Below is a small trained network, with its code and all its weights. Each question gives an input and a target symbol and asks what happens when units are switched off, that is, made to give their printed mean instead of their output.

import numpy as np


def w(rows, s, z=0):
    codes = np.array(rows[::2]) - 128.0
    scale = np.full(codes.shape[1], s)
    scale[-1] = z or s
    return codes * scale


def f(y):
    return np.maximum(y, 0)


def softmax(a):
    e = np.exp(a - a.max(-1, keepdims=True))
    return e / e.sum(-1, keepdims=True)


def log_softmax(a):
    a = a - a.max(-1, keepdims=True)
    return a - np.log(np.exp(a).sum(-1, keepdims=True))


def net(x, mask):
    ids = ['γζηλμφψ'.index(c) for c in x.split()]
    T = len(ids)
    res = E[ids] + P[:T]
    r = res
    for j in range(2):
        rows = slice(2 * j, 2 * j + 2)
        q, k, v = (r @ M[0][rows].T for M in (Q, K, V))
        z = softmax(np.where(np.tri(T) > 0, q @ k.T / 2**0.5, -1e9)) @ v
        o = O[0][rows]
        res = res + np.where(mask[j], z, o[:, -1]) @ o[:, :-1]
    y = f(res @ A[0][:, :-1].T + A[0][:, -1])
    res = res + np.where(mask[2:10], y, B[0][:, -1]) @ B[0][:, :-1]
    return log_softmax(res[-1] @ U[:, :-1].T + U[:, -1])


Q, K, V, O, A, B = {}, {}, {}, {}, {}, {}
E = w([
[77,152,152,111,198,186,151],'γ',
[100,162,130,180,92,84,191],'ζ',
[105,80,167,158,147,182,177],'η',
[69,155,107,161,250,87,196],'λ',
[163,191,68,155,165,121,123],'μ',
[182,78,193,186,171,111,145],'φ',
[149,100,79,132,130,116,140],'ψ',
],0.022)
P = w([
[156,98,148,52,156,140,105],'0',
[93,130,122,160,102,149,83],'1',
[145,142,119,52,123,152,176],'2',
[65,179,87,223,105,155,122],'3',
[162,172,83,106,109,168,245],'4',
[130,160,93,185,110,190,134],'5',
],0.013)
Q[0] = w([
[146,130,139,201,142,154,127],'H1',
[163,98,90,144,149,153,150],'H1',
[97,77,167,96,81,58,1],'H2',
[181,139,172,13,108,91,156],'H2',
],0.014)
K[0] = w([
[152,132,117,112,138,123,179],'H1',
[82,121,99,131,158,77,169],'H1',
[163,138,153,72,74,153,107],'H2',
[81,136,158,163,80,139,3],'H2',
],0.016)
V[0] = w([
[168,78,104,81,92,136,114],'H1',
[145,88,124,98,180,87,152],'H1',
[111,101,176,140,136,245,122],'H2',
[122,208,80,77,157,177,89],'H2',
],0.013)
O[0] = w([
[176,233,81,103,232,200,247,2],'H1',
[211,137,21,140,137,165,87,198],'H1',
[159,30,142,242,52,208,74,124],'H2',
[82,75,237,1,75,249,100,185],'H2',
],0.0096,0.0067)
A[0] = w([
[131,175,79,192,250,79,160,121],'N1',
[101,145,162,52,130,120,88,137],'N2',
[86,120,176,110,134,107,137,252],'N3',
[95,154,125,136,29,100,139,136],'N4',
[161,100,60,172,103,81,145,39],'N5',
[131,159,84,62,171,49,204,180],'N6',
[112,147,141,129,103,92,71,78],'N7',
[159,205,130,105,136,80,70,129],'N8',
],0.011,0.0038)
B[0] = w([
[92,102,160,43,77,132,236,255],'N1',
[117,233,152,174,85,27,175,234],'N2',
[216,120,200,172,128,149,137,210],'N3',
[65,141,143,146,147,251,202,200],'N4',
[159,156,111,98,105,59,66,250],'N5',
[106,152,136,185,190,127,111,215],'N6',
[125,204,74,114,162,104,191,165],'N7',
[1,115,157,188,156,165,75,181],'N8',
],0.0075,0.012)
U = w([
[44,32,188,202,191,50,116,165],'γ',
[77,110,140,160,103,95,61,47],'ζ',
[143,126,115,178,180,184,169,212],'η',
[174,179,204,130,106,119,89,180],'λ',
[104,60,101,108,44,79,131,6],'μ',
[171,103,151,254,125,90,98,164],'φ',
[79,32,150,125,90,150,95,147],'ψ',
],0.0066,0.0019)

Each question gives the input, a string of symbols that net reads in full, and the target symbol t.
The units are the heads (2 rows each of Q, K, V and O) and the neurons (one row each of A and B). Each row of codes is followed by its name. A weight is (code - 128) times the scale printed after its matrix; where a second scale follows, it is the last column's (O, A, B and U).
mask holds one flag per unit, heads first, then neurons. A switched-off unit (its flag False) gives its mean, the last column of its rows in O or B, instead of its output. The means were averaged over made-up inputs and are rounded, as every weight is.
A unit's drop is (log p(t) with every unit on - log p(t) with that unit switched off) / (log p(t) with every unit on - log p(t) with every unit switched off).
The circuit of an input: a set's keep is (log p(t) with only the set's units on - log p(t) with every unit switched off) / (log p(t) with every unit on - log p(t) with every unit switched off). Starting from all 10 units, units are removed one at a time, each time the one whose removal leaves the highest keep (on an exact tie, the one counted first), for as long as the keep stays at least 0.8.
circuit, biggest first: the units of the circuit, biggest drop first
unit that matters most: the unit with the biggest drop
top k neurons: the k neurons with the biggest drops, biggest first
which heads matter: for each layer, one digit per head in row order, 1 if its drop is at least 0.15 and else 0, layers parted by /
drop when u is switched off: that unit's drop, to one decimal
input μ φ φ, target μ: circuit, biggest first => N1; H2; N5; H1
input η η γ, target φ: which heads matter => 01
input ζ ζ λ γ γ μ, target ζ: circuit, biggest first => H1; N8; H2
input γ ζ ψ γ, target η: which heads matter => 10
input γ μ φ ψ, target μ: which heads matter => 01
input ζ ψ μ μ ζ ψ, target γ: circuit, biggest first => H2; N6; H1
input φ η ζ μ, target γ: circuit, biggest first => H2; N8; N6
input φ γ μ μ η, target λ: circuit, biggest first => H2; N2; N3
input γ φ γ, target μ: top 2 neurons => N1; N5
input η μ γ φ ψ, target μ: unit that matters most => N1
input η μ μ η ζ, target φ: top 2 neurons => N1; N5
input φ μ μ ζ μ, target γ: circuit, biggest first => H2; N8; H1
input μ ψ μ, target η: top 3 neurons => N5; N6; N2
input φ ψ μ φ ζ, target μ: which heads matter => 01
input η μ ζ γ ζ γ, target γ: circuit, biggest first => H2; H1; N6
input μ μ μ ζ γ μ, target ψ: which heads matter => 01
input μ λ μ φ ζ, target η: circuit, biggest first => N4
input η ζ λ γ μ, target ζ: top 3 neurons => N8; N1; N3
input ζ φ γ ψ ψ ψ, target η: top 3 neurons => N5; N2; N6
input ψ γ ψ μ, target η: circuit, biggest first => H1
input η μ γ μ γ, target λ: top 2 neurons => N2; N3
input μ ζ η η μ, target φ: drop when H2 is switched off => 1.1
